Below are the code and all the weights of a small trained network. Each question names an input and a target symbol and asks about switching units off, where a switched-off unit gives its printed mean instead of its output.

import numpy as np


def w(rows, s, z=0):
    codes = np.array(rows[::2]) - 128.0
    scale = np.full(codes.shape[1], s)
    scale[-1] = z or s
    return codes * scale


def norm(h):
    return h / np.sqrt((h * h).mean(-1, keepdims=True) + 1e-5)


def f(y):
    return y / 2 * (1 + np.tanh(0.7978845608 * (y + 0.044715 * y**3)))


def softmax(a):
    e = np.exp(a - a.max(-1, keepdims=True))
    return e / e.sum(-1, keepdims=True)


def log_softmax(a):
    a = a - a.max(-1, keepdims=True)
    return a - np.log(np.exp(a).sum(-1, keepdims=True))


def net(x, mask):
    ids = ['ΓΛΣΨΩαβδεπ'.index(c) for c in x.split()]
    T = len(ids)
    res = E[ids] + P[:T]
    u = 0
    for l in range(3):
        q, k, v = (norm(res) @ M[l].T for M in (Q, K, V))
        z = softmax(np.where(np.tri(T) > 0, q @ k.T / 4**0.5, -1e9)) @ v
        res = res + np.where(mask[u], z, O[l][:, -1]) @ O[l][:, :-1]
        u += 1
        y = f(norm(res) @ A[l][:, :-1].T + A[l][:, -1])
        res = res + np.where(mask[u : u + 8], y, B[l][:, -1]) @ B[l][:, :-1]
        u += 8
    return log_softmax(norm(res)[-1] @ U[:, :-1].T + U[:, -1])


Q, K, V, O, A, B = {}, {}, {}, {}, {}, {}
E = w([
[120,123,126],'Γ',
[122,112,127],'Λ',
[149,144,169],'Σ',
[116,89,75],'Ψ',
[103,101,117],'Ω',
[135,139,157],'α',
[130,126,194],'β',
[134,139,157],'δ',
[89,95,109],'ε',
[254,117,20],'π',
],0.022)
P = w([
[124,121,124],'0',
[140,109,141],'1',
[137,150,156],'2',
[111,7,158],'3',
[120,83,157],'4',
[114,169,124],'5',
[107,2,171],'6',
],0.038)
Q[0] = w([
[92,70,97],'0.h1',
[112,132,154],'0.h1',
[153,209,3],'0.h1',
[108,112,180],'0.h1',
],0.013)
K[0] = w([
[72,98,59],'0.h1',
[129,169,84],'0.h1',
[253,140,67],'0.h1',
[109,182,112],'0.h1',
],0.014)
V[0] = w([
[196,82,92],'0.h1',
[140,2,47],'0.h1',
[168,121,67],'0.h1',
[171,68,193],'0.h1',
],0.0067)
O[0] = w([
[175,225,201,176],'0.h1',
[179,160,247,253],'0.h1',
[181,180,213,129],'0.h1',
[112,136,2,203],'0.h1',
],0.0056,0.0038)
A[0] = w([
[179,252,136,1],'0.n1',
[62,211,138,122],'0.n2',
[203,187,106,190],'0.n3',
[179,131,95,145],'0.n4',
[76,173,211,103],'0.n5',
[124,75,133,145],'0.n6',
[121,143,57,65],'0.n7',
[152,94,221,142],'0.n8',
],0.015,0.0053)
B[0] = w([
[120,175,161,185],'0.n1',
[9,167,109,168],'0.n2',
[93,91,161,202],'0.n3',
[89,111,142,160],'0.n4',
[103,71,91,168],'0.n5',
[167,109,143,214],'0.n6',
[84,169,130,129],'0.n7',
[118,131,54,255],'0.n8',
],0.015,0.0073)
Q[1] = w([
[103,72,160],'1.h1',
[54,144,163],'1.h1',
[119,207,254],'1.h1',
[125,120,108],'1.h1',
],0.0086)
K[1] = w([
[147,249,76],'1.h1',
[146,13,139],'1.h1',
[201,32,2],'1.h1',
[101,102,175],'1.h1',
],0.0071)
V[1] = w([
[91,159,2],'1.h1',
[98,51,158],'1.h1',
[109,250,219],'1.h1',
[139,19,199],'1.h1',
],0.0076)
O[1] = w([
[130,230,255,169],'1.h1',
[120,74,145,174],'1.h1',
[151,230,25,2],'1.h1',
[186,102,119,172],'1.h1',
],0.0084,0.0054)
A[1] = w([
[253,129,139,104],'1.n1',
[174,178,171,100],'1.n2',
[86,158,160,31],'1.n3',
[205,179,141,142],'1.n4',
[37,135,43,118],'1.n5',
[124,108,171,72],'1.n6',
[93,145,162,2],'1.n7',
[93,90,130,159],'1.n8',
],0.014,0.0046)
B[1] = w([
[58,176,129,202],'1.n1',
[113,162,52,120],'1.n2',
[151,93,114,138],'1.n3',
[68,192,95,118],'1.n4',
[101,105,246,182],'1.n5',
[145,182,132,166],'1.n6',
[167,80,78,123],'1.n7',
[146,170,213,253],'1.n8',
],0.011,0.0048)
Q[2] = w([
[73,35,165],'2.h1',
[248,254,116],'2.h1',
[187,168,163],'2.h1',
[132,16,135],'2.h1',
],0.0097)
K[2] = w([
[2,21,55],'2.h1',
[221,175,36],'2.h1',
[70,72,18],'2.h1',
[5,107,130],'2.h1',
],0.008)
V[2] = w([
[250,69,93],'2.h1',
[1,51,107],'2.h1',
[12,124,212],'2.h1',
[212,203,220],'2.h1',
],0.0085)
O[2] = w([
[26,135,108,92],'2.h1',
[171,162,194,203],'2.h1',
[238,255,165,255],'2.h1',
[180,81,62,141],'2.h1',
],0.011,0.0082)
A[2] = w([
[139,220,109,121],'2.n1',
[97,51,108,40],'2.n2',
[171,124,144,137],'2.n3',
[57,243,87,164],'2.n4',
[155,184,202,135],'2.n5',
[130,60,95,174],'2.n6',
[100,208,10,111],'2.n7',
[30,75,2,2],'2.n8',
],0.021,0.0084)
B[2] = w([
[119,86,174,144],'2.n1',
[121,177,144,143],'2.n2',
[103,91,95,187],'2.n3',
[156,131,27,148],'2.n4',
[76,147,90,251],'2.n5',
[170,153,130,164],'2.n6',
[80,253,144,127],'2.n7',
[209,80,97,144],'2.n8',
],0.018,0.015)
U = w([
[62,186,205,206],'Γ',
[76,163,89,238],'Λ',
[142,211,51,141],'Σ',
[89,90,29,71],'Ψ',
[57,65,123,13],'Ω',
[182,232,155,39],'α',
[142,138,248,11],'β',
[170,219,150,39],'δ',
[90,45,200,56],'ε',
[210,142,69,253],'π',
],0.015,0.004)

Each question gives the input, a string of symbols that net reads in full, and the target symbol t.
The units are the heads (4 rows each of Q, K, V and O) and the neurons (one row each of A and B). Each row of codes is followed by its name. A weight is (code - 128) times the scale printed after its matrix; where a second scale follows, it is the last column's (O, A, B and U).
mask holds one flag per unit, layer by layer, with each layer's heads first. A switched-off unit (its flag False) gives its mean, the last column of its rows in O or B, instead of its output. The means were averaged over made-up inputs and are rounded, as every weight is.
A unit's drop is (log p(t) with every unit on - log p(t) with that unit switched off) / (log p(t) with every unit on - log p(t) with every unit switched off).
The circuit of an input: a set's keep is (log p(t) with only the set's units on - log p(t) with every unit switched off) / (log p(t) with every unit on - log p(t) with every unit switched off). Starting from the 12 units with the biggest drops (on a tie, the unit counted first), units are removed one at a time, each time the one whose removal leaves the highest keep (on an exact tie, the one counted first), for as long as the keep stays at least 0.8.
units of the circuit, in order: the units of the circuit, biggest drop first
most important unit: the unit with the biggest drop
k most important neurons: the k neurons with the biggest drops, biggest first
drop when u is switched off: that unit's drop, to one decimal
input π π ε ε Σ, target ε: most important unit	0.h1
input π α δ π Σ π Ω, target π: 2 most important neurons	0.n3, 0.n2
input π Λ Γ π α β Γ, target β: units of the circuit, in order	2.h1, 0.n5
input Ψ Ψ Ψ π π, target Ψ: units of the circuit, in order	0.h1, 1.h1, 2.h1
input Λ π β Ω, target β: units of the circuit, in order	0.h1, 2.h1, 0.n8
input Ω π Ψ α ε, target Ψ: units of the circuit, in order	0.n8, 0.n1, 1.h1
input Γ β Ψ π δ, target Ψ: 2 most important neurons	0.n2, 0.n3
input Γ α δ β π β δ, target β: 3 most important neurons	0.n5, 0.n2, 2.n4
input Γ Γ π α, target π: 2 most important neurons	0.n3, 0.n8
input ε π Σ ε π, target Σ: 2 most important neurons	0.n1, 1.n5
input π Ω Ψ ε Σ, target Ψ: 4 most important neurons	0.n6, 0.n5, 0.n3, 0.n2
input π π β π Σ π Σ, target π: 2 most important neurons	0.n2, 1.n5
input π ε α α Γ, target α: 2 most important neurons	0.n2, 0.n5
input π ε β Σ, target β: units of the circuit, in order	2.h1
input β π β α, target β: units of the circuit, in order	2.h1, 0.n5
input π Ψ Γ Σ Ψ, target Γ: 2 most important neurons	2.n4, 2.n1
input π ε Ψ π Σ, target Ψ: 3 most important neurons	0.n6, 0.n5, 0.n3
input Ψ π δ δ, target π: 2 most important neurons	0.n8, 1.n5
input Γ Λ ε Γ β, target ε: 2 most important neurons	0.n2, 0.n1
input β π ε Σ δ, target ε: most important neuron	0.n1
input β δ Ψ π Ω, target Ψ: drop when 0.n8 is switched off	0.7
input Σ π π Λ β, target π: drop when 2.n4 is switched off	-0.1
input Λ π α δ Ω, target α: drop when 0.n6 is switched off	0.1
